Below are the code and all the weights of a small trained network. Each question names an input and a class and asks about switching units off, where a switched-off unit gives its printed mean instead of its output.

import numpy as np


def w(rows, s, z=0):
    codes = np.array(rows[::2]) - 128.0
    scale = np.full(codes.shape[1], s)
    scale[-1] = z or s
    return codes * scale


def f(y):
    return np.maximum(y, 0)


def log_softmax(a):
    a = a - a.max(-1, keepdims=True)
    return a - np.log(np.exp(a).sum(-1, keepdims=True))


def net(x, mask):
    res = np.array(x, float).reshape(1, 4) / 4 @ E
    y = f(res @ A[0][:, :-1].T + A[0][:, -1])
    res = res + np.where(mask, y, B[0][:, -1]) @ B[0][:, :-1]
    return log_softmax(res[-1] @ U[:, :-1].T + U[:, -1])


A, B = {}, {}
E = w([
[135,130,139,197,148,107],'x0',
[128,60,55,132,129,102],'x1',
[150,189,136,145,76,75],'x2',
[178,252,52,99,92,152],'x3',
],0.015)
A[0] = w([
[79,75,241,129,223,177,114],'n1',
[163,94,205,131,94,73,221],'n2',
[93,121,102,6,111,195,92],'n3',
[88,186,176,22,163,209,221],'n4',
[113,212,106,92,114,144,210],'n5',
[173,109,58,165,87,91,253],'n6',
],0.012,0.0068)
B[0] = w([
[115,146,141,218,149,156,253],'n1',
[55,127,169,133,146,109,195],'n2',
[92,128,117,7,143,172,190],'n3',
[147,124,73,104,161,191,224],'n4',
[160,181,124,87,81,151,210],'n5',
[126,93,140,180,126,47,190],'n6',
],0.015,0.019)
U = w([
[136,58,67,224,203,91,253],'0',
[140,223,157,151,186,182,91],'1',
[123,140,58,36,162,160,16],'2',
[182,246,47,166,64,116,22],'3',
[92,215,172,110,92,56,162],'4',
],0.012,0.0071)

Each question gives the input, the list of numbers given to net, and the class t.
The units are the neurons (one row each of A and B). Each row of codes is followed by its name. A weight is (code - 128) times the scale printed after its matrix; where a second scale follows, it is the last column's (A, B and U).
mask holds one flag per neuron, in row order. A switched-off neuron (its flag False) gives its mean, the last column of its row in B, instead of its output. The means were averaged over made-up inputs and are rounded, as every weight is.
A unit's drop is (log p(t) with every unit on - log p(t) with that unit switched off) / (log p(t) with every unit on - log p(t) with every unit switched off).
The circuit of an input: a set's keep is (log p(t) with only the set's units on - log p(t) with every unit switched off) / (log p(t) with every unit on - log p(t) with every unit switched off). Starting from all 6 units, units are removed one at a time, each time the one whose removal leaves the highest keep (on an exact tie, the one counted first), for as long as the keep stays at least 0.8.
circuit, biggest first: the units of the circuit, biggest drop first
most important unit: the unit with the biggest drop
top k neurons: the k neurons with the biggest drops, biggest first
drop when u is switched off: that unit's drop, to one decimal
input [2,-8,-2,8], class 3: circuit, biggest first	[n5]
input [6,-5,3,-2], class 4: top 2 neurons	[n4, n2]
input [3,-6,4,1], class 4: top 2 neurons	[n1, n2]
input [2,-2,2,-2], class 4: top 4 neurons	[n4, n1, n6, n2]
input [-4,-6,2,0], class 2: top 2 neurons	[n1, n4]
input [6,-6,-3,-4], class 0: top 2 neurons	[n5, n3]
input [-5,0,3,2], class 2: top 2 neurons	[n1, n3]
input [7,3,-1,4], class 0: top 3 neurons	[n6, n5, n3]
input [-1,-8,-2,-6], class 0: top 3 neurons	[n5, n3, n1]
input [6,6,5,4], class 0: top 2 neurons	[n6, n3]
input [-5,-3,3,5], class 2: top 3 neurons	[n3, n1, n4]
input [0,-5,6,1], class 3: top 2 neurons	[n5, n3]
input [-5,0,-6,-4], class 1: top 3 neurons	[n1, n3, n6]
input [8,3,1,5], class 0: most important unit	n6
input [-2,-1,7,0], class 4: drop when n4 is switched off	0.2
input [-8,7,2,7], class 2: drop when n4 is switched off	0.0
input [-2,1,4,-1], class 4: drop when n4 is switched off	0.5
